Here is a tiny trained network, its code and every weight. The questions are about switching its units off for an input and a class, where a switched-off unit gives its printed mean instead of its output.

import numpy as np


def w(rows, s, z=0):
    codes = np.array(rows[::2]) - 128.0
    scale = np.full(codes.shape[1], s)
    scale[-1] = z or s
    return codes * scale


def norm(h):
    return h / np.sqrt((h * h).mean(-1, keepdims=True) + 1e-5)


def f(y):
    return np.maximum(y, 0)


def log_softmax(a):
    a = a - a.max(-1, keepdims=True)
    return a - np.log(np.exp(a).sum(-1, keepdims=True))


def net(x, mask):
    res = np.array(x, float).reshape(1, 3) / 4 @ E
    u = 0
    for l in range(3):
        y = f(norm(res) @ A[l][:, :-1].T + A[l][:, -1])
        res = res + np.where(mask[u : u + 4], y, B[l][:, -1]) @ B[l][:, :-1]
        u += 4
    return log_softmax(norm(res)[-1] @ U[:, :-1].T + U[:, -1])


A, B = {}, {}
E = w([
[173,22,178,154,119,176,176,206,25,89,120],'x0',
[155,224,91,219,171,51,110,111,179,217,47],'x1',
[17,127,94,29,236,182,251,63,226,88,144],'x2',
],0.0029)
A[0] = w([
[163,173,108,191,98,90,76,139,122,173,98,2],'L0N1',
[119,3,226,51,137,225,204,194,84,43,166,18],'L0N2',
[61,93,138,78,79,153,56,107,129,81,229,23],'L0N3',
[218,149,189,149,77,112,120,134,67,195,69,65],'L0N4',
],0.0031,0.0034)
B[0] = w([
[152,119,23,154,65,170,144,97,94,121,172,165],'L0N1',
[153,24,56,54,106,166,198,131,3,32,184,253],'L0N2',
[102,158,218,76,95,129,87,29,217,144,196,164],'L0N3',
[84,146,106,141,81,161,74,157,102,125,81,195],'L0N4',
],0.004,0.0042)
A[1] = w([
[204,116,89,199,193,54,187,199,69,178,40,59],'L1N1',
[208,159,70,228,163,14,87,165,146,207,2,10],'L1N2',
[91,205,66,142,211,89,164,112,181,179,42,104],'L1N3',
[212,83,144,175,69,104,68,214,13,127,123,4],'L1N4',
],0.0036,0.0027)
B[1] = w([
[168,99,175,186,148,145,98,81,191,111,149,192],'L1N1',
[164,93,153,73,61,133,119,83,28,124,187,243],'L1N2',
[105,129,82,110,190,86,197,166,154,143,123,250],'L1N3',
[2,181,198,174,228,132,157,231,195,125,53,252],'L1N4',
],0.0053,0.0039)
A[2] = w([
[100,114,169,70,155,192,116,173,129,37,81,2],'L2N1',
[81,181,228,239,115,146,59,204,151,116,2,42],'L2N2',
[19,160,92,67,198,112,165,162,158,82,111,151],'L2N3',
[106,153,234,79,117,137,55,62,199,107,165,47],'L2N4',
],0.0045,0.005)
B[2] = w([
[198,116,37,121,124,96,156,170,41,123,127,158],'L2N1',
[226,82,208,227,136,205,64,220,76,156,2,225],'L2N2',
[114,161,164,155,121,105,100,189,137,158,81,253],'L2N3',
[146,203,218,115,83,197,57,40,214,77,178,149],'L2N4',
],0.0069,0.0059)
U = w([
[203,106,234,246,63,213,20,237,28,149,2,185],'0',
[63,222,243,25,24,227,15,14,231,45,231,141],'1',
[216,234,17,170,18,28,17,14,73,226,190,125],'2',
[155,58,93,213,218,200,152,149,227,32,82,3],'3',
[28,8,106,13,117,236,241,214,16,11,203,219],'4',
[14,236,79,116,240,26,209,233,246,216,29,144],'5',
[235,61,130,195,216,39,233,33,121,199,192,61],'6',
],0.0079,0.0064)

Each question gives the input, the list of numbers given to net, and the class t.
The units are the neurons (one row each of A and B). Each row of codes is followed by its name. A weight is (code - 128) times the scale printed after its matrix; where a second scale follows, it is the last column's (A, B and U).
mask holds one flag per neuron, layer by layer. A switched-off neuron (its flag False) gives its mean, the last column of its row in B, instead of its output. The means were averaged over made-up inputs and are rounded, as every weight is.
A unit's drop is (log p(t) with every unit on - log p(t) with that unit switched off) / (log p(t) with every unit on - log p(t) with every unit switched off).
The circuit of an input: a set's keep is (log p(t) with only the set's units on - log p(t) with every unit switched off) / (log p(t) with every unit on - log p(t) with every unit switched off). Starting from all 12 units, units are removed one at a time, each time the one whose removal leaves the highest keep (on an exact tie, the one counted first), for as long as the keep stays at least 0.8.
units of the circuit, in order: the units of the circuit, biggest drop first
top k neurons: the k neurons with the biggest drops, biggest first
drop of u: that unit's drop, to one decimal
input [-8,6,-2], class 2: top 2 neurons -> [L1N2; L1N4]
input [-3,-5,0], class 1: units of the circuit, in order -> [L0N3]
input [5,-3,-2], class 4: top 2 neurons -> [L0N2; L2N2]
input [7,7,4], class 6: top 2 neurons -> [L1N1; L1N4]
input [3,2,4], class 5: top 2 neurons -> [L1N2; L2N2]
input [-4,-8,4], class 1: units of the circuit, in order -> [L0N3; L2N4]
input [3,2,6], class 5: units of the circuit, in order -> [L2N2; L2N3]
input [-5,8,-6], class 2: units of the circuit, in order -> [L1N2; L2N2]
input [-1,6,1], class 6: top 2 neurons -> [L1N2; L1N4]
input [7,8,6], class 5: top 2 neurons -> [L1N3; L2N2]
input [1,1,2], class 5: top 2 neurons -> [L2N2; L0N2]
input [-2,-7,-2], class 4: top 2 neurons -> [L0N2; L1N1]
input [1,5,-1], class 2: top 3 neurons -> [L0N2; L1N2; L2N2]
input [-7,6,0], class 2: top 2 neurons -> [L1N4; L1N2]
input [8,2,1], class 4: units of the circuit, in order -> [L2N2]
input [-5,7,-7], class 2: top 2 neurons -> [L1N2; L2N2]
input [-1,3,-2], class 2: top 3 neurons -> [L0N2; L1N2; L2N2]
input [-1,3,0], class 2: top 3 neurons -> [L1N2; L1N4; L2N2]
input [-5,4,-2], class 2: drop of L1N2 -> 0.1
input [-8,-2,-3], class 1: units of the circuit, in order -> [L2N4]
input [-2,4,2], class 5: drop of L1N3 -> 1.0
input [0,-3,0], class 4: drop of L0N2 -> 1.8
